Below is a small trained network, with its code and all its weights. Each question gives an input and a class and asks what happens when units are switched off, that is, made to give their printed mean instead of their output.

import numpy as np


def w(rows, s, z=0):
    codes = np.array(rows[::2]) - 128.0
    scale = np.full(codes.shape[1], s)
    scale[-1] = z or s
    return codes * scale


def norm(h):
    return h / np.sqrt((h * h).mean(-1, keepdims=True) + 1e-5)


def f(y):
    return np.maximum(y, 0)


def log_softmax(a):
    a = a - a.max(-1, keepdims=True)
    return a - np.log(np.exp(a).sum(-1, keepdims=True))


def net(x, mask):
    res = np.array(x, float).reshape(1, 8) / 4 @ E
    u = 0
    for l in range(3):
        y = f(norm(res) @ A[l][:, :-1].T + A[l][:, -1])
        res = res + np.where(mask[u : u + 9], y, B[l][:, -1]) @ B[l][:, :-1]
        u += 9
    return log_softmax(norm(res)[-1] @ U[:, :-1].T + U[:, -1])


A, B = {}, {}
E = w([
[204,118,65,91,174,114,68,116],'x0',
[110,117,50,160,67,96,135,183],'x1',
[99,131,88,101,65,80,148,182],'x2',
[27,106,136,158,64,103,120,97],'x3',
[129,175,84,211,48,180,113,116],'x4',
[152,193,149,88,170,160,187,203],'x5',
[120,78,86,144,151,114,130,132],'x6',
[163,2,176,126,139,212,84,67],'x7',
],0.0092)
A[0] = w([
[136,96,181,109,151,183,158,119,108],'0.n1',
[86,146,97,155,66,55,203,209,118],'0.n2',
[84,84,76,105,102,97,99,67,147],'0.n3',
[133,160,157,137,153,81,134,70,104],'0.n4',
[89,92,214,112,118,164,135,68,129],'0.n5',
[104,109,122,102,91,88,90,188,2],'0.n6',
[151,145,94,165,86,213,113,154,92],'0.n7',
[99,169,150,158,99,249,152,112,133],'0.n8',
[102,154,125,168,72,102,201,193,92],'0.n9',
],0.013,0.006)
B[0] = w([
[121,164,148,149,187,131,179,148,185],'0.n1',
[32,122,142,52,178,80,101,142,248],'0.n2',
[121,61,39,147,41,58,95,128,199],'0.n3',
[119,113,193,220,124,181,89,176,155],'0.n4',
[121,9,246,59,183,223,108,92,214],'0.n5',
[126,177,115,110,190,95,89,176,150],'0.n6',
[179,36,83,193,122,92,202,144,176],'0.n7',
[116,106,103,191,63,73,229,206,199],'0.n8',
[53,180,171,116,111,6,133,2,210],'0.n9',
],0.0084,0.011)
A[1] = w([
[64,178,98,157,10,176,105,59,65],'1.n1',
[128,103,105,182,59,93,152,78,153],'1.n2',
[175,128,99,45,189,129,132,185,184],'1.n3',
[163,204,119,133,153,116,103,171,95],'1.n4',
[182,125,105,105,121,167,149,131,1],'1.n5',
[157,122,117,151,148,138,209,132,84],'1.n6',
[103,82,99,136,144,131,56,117,129],'1.n7',
[81,59,120,164,56,115,118,175,224],'1.n8',
[104,221,113,220,119,147,172,159,128],'1.n9',
],0.011,0.0028)
B[1] = w([
[156,125,128,118,132,92,120,188,167],'1.n1',
[198,135,104,155,146,165,130,141,212],'1.n2',
[85,114,148,140,149,165,152,253,198],'1.n3',
[125,171,150,132,109,165,110,126,150],'1.n4',
[142,79,146,109,150,129,161,145,140],'1.n5',
[166,112,175,130,148,129,96,140,168],'1.n6',
[138,121,122,110,121,64,98,128,189],'1.n7',
[200,159,116,114,176,113,127,111,254],'1.n8',
[174,128,90,107,145,81,103,77,161],'1.n9',
],0.015,0.0086)
A[2] = w([
[116,114,124,165,86,199,150,170,96],'2.n1',
[96,195,57,104,57,109,161,192,97],'2.n2',
[163,180,147,125,173,177,123,137,84],'2.n3',
[121,76,48,110,122,121,150,143,43],'2.n4',
[200,150,119,99,178,128,111,94,224],'2.n5',
[132,107,128,155,112,121,66,142,2],'2.n6',
[137,207,117,123,98,123,146,142,24],'2.n7',
[154,159,160,132,132,253,177,162,45],'2.n8',
[60,137,154,97,164,170,113,124,208],'2.n9',
],0.013,0.0025)
B[2] = w([
[178,129,128,175,212,154,141,217,168],'2.n1',
[112,51,98,70,238,184,1,123,241],'2.n2',
[118,209,145,202,91,142,75,180,187],'2.n3',
[165,252,149,143,129,71,218,136,196],'2.n4',
[131,187,236,183,63,151,116,120,253],'2.n5',
[132,146,40,151,138,92,172,66,162],'2.n6',
[126,167,87,101,140,119,84,128,161],'2.n7',
[132,209,84,162,128,228,158,208,240],'2.n8',
[150,124,62,209,26,174,144,114,247],'2.n9',
],0.0091,0.0058)
U = w([
[136,58,174,122,118,180,65,4,114],'0',
[123,204,113,130,81,172,120,147,55],'1',
[68,153,80,62,164,42,90,146,186],'2',
[244,101,77,171,101,64,150,103,176],'3',
[30,139,173,109,87,102,221,60,80],'4',
[153,97,175,156,170,210,180,208,165],'5',
[126,125,53,45,101,188,174,73,2],'6',
],0.016,0.0079)

Each question gives the input, the list of numbers given to net, and the class t.
The units are the neurons (one row each of A and B). Each row of codes is followed by its name. A weight is (code - 128) times the scale printed after its matrix; where a second scale follows, it is the last column's (A, B and U).
mask holds one flag per neuron, layer by layer. A switched-off neuron (its flag False) gives its mean, the last column of its row in B, instead of its output. The means were averaged over made-up inputs and are rounded, as every weight is.
A unit's drop is (log p(t) with every unit on - log p(t) with that unit switched off) / (log p(t) with every unit on - log p(t) with every unit switched off).
unit that matters most: the unit with the biggest drop
top k neurons: the k neurons with the biggest drops, biggest first
top k neurons in layer l: the k neurons of layer l with the biggest drops, biggest first
drop when u is switched off: that unit's drop, to one decimal
input [-2,7,-7,-5,-4,-2,-4,-5], class 2: unit that matters most	0.n5
input [8,-6,-4,-4,-7,-5,1,3], class 5: top 3 neurons	1.n3; 0.n9; 0.n1
input [8,-7,3,-7,-8,-7,1,3], class 5: top 3 neurons	1.n3; 0.n9; 0.n2
input [-1,-6,-8,4,5,-6,0,-1], class 5: top 4 neurons	0.n8; 0.n5; 0.n2; 0.n9
input [2,3,-6,4,8,4,2,-5], class 3: top 2 neurons	0.n7; 1.n2
input [1,-4,-3,2,3,-4,-3,-7], class 3: top 2 neurons	1.n9; 0.n4
input [0,-4,-5,8,1,-1,-5,0], class 5: top 4 neurons	0.n8; 0.n2; 0.n5; 0.n9
input [5,4,-7,0,-6,4,-8,-6], class 5: top 2 neurons	1.n3; 0.n9
input [-2,3,8,2,3,-5,-5,2], class 2: top 2 neurons in layer 2	2.n2; 2.n9
input [6,7,-1,6,-4,-4,-7,8], class 3: top 2 neurons in layer 0	0.n3; 0.n2
input [-6,1,-4,5,-7,-1,-7,-8], class 4: top 2 neurons in layer 2	2.n9; 2.n2
input [7,-6,-2,2,-2,1,-7,-7], class 1: top 3 neurons in layer 0	0.n5; 0.n4; 0.n2
input [-8,-2,3,0,4,6,1,-4], class 2: drop when 2.n2 is switched off	0.1
input [-1,5,7,1,7,-3,6,-1], class 2: top neuron	0.n2
input [-5,-3,-1,-1,-6,-7,1,1], class 0: drop when 0.n5 is switched off	0.1
input [8,-7,-1,1,-5,5,6,-2], class 5: drop when 1.n3 is switched off	0.2
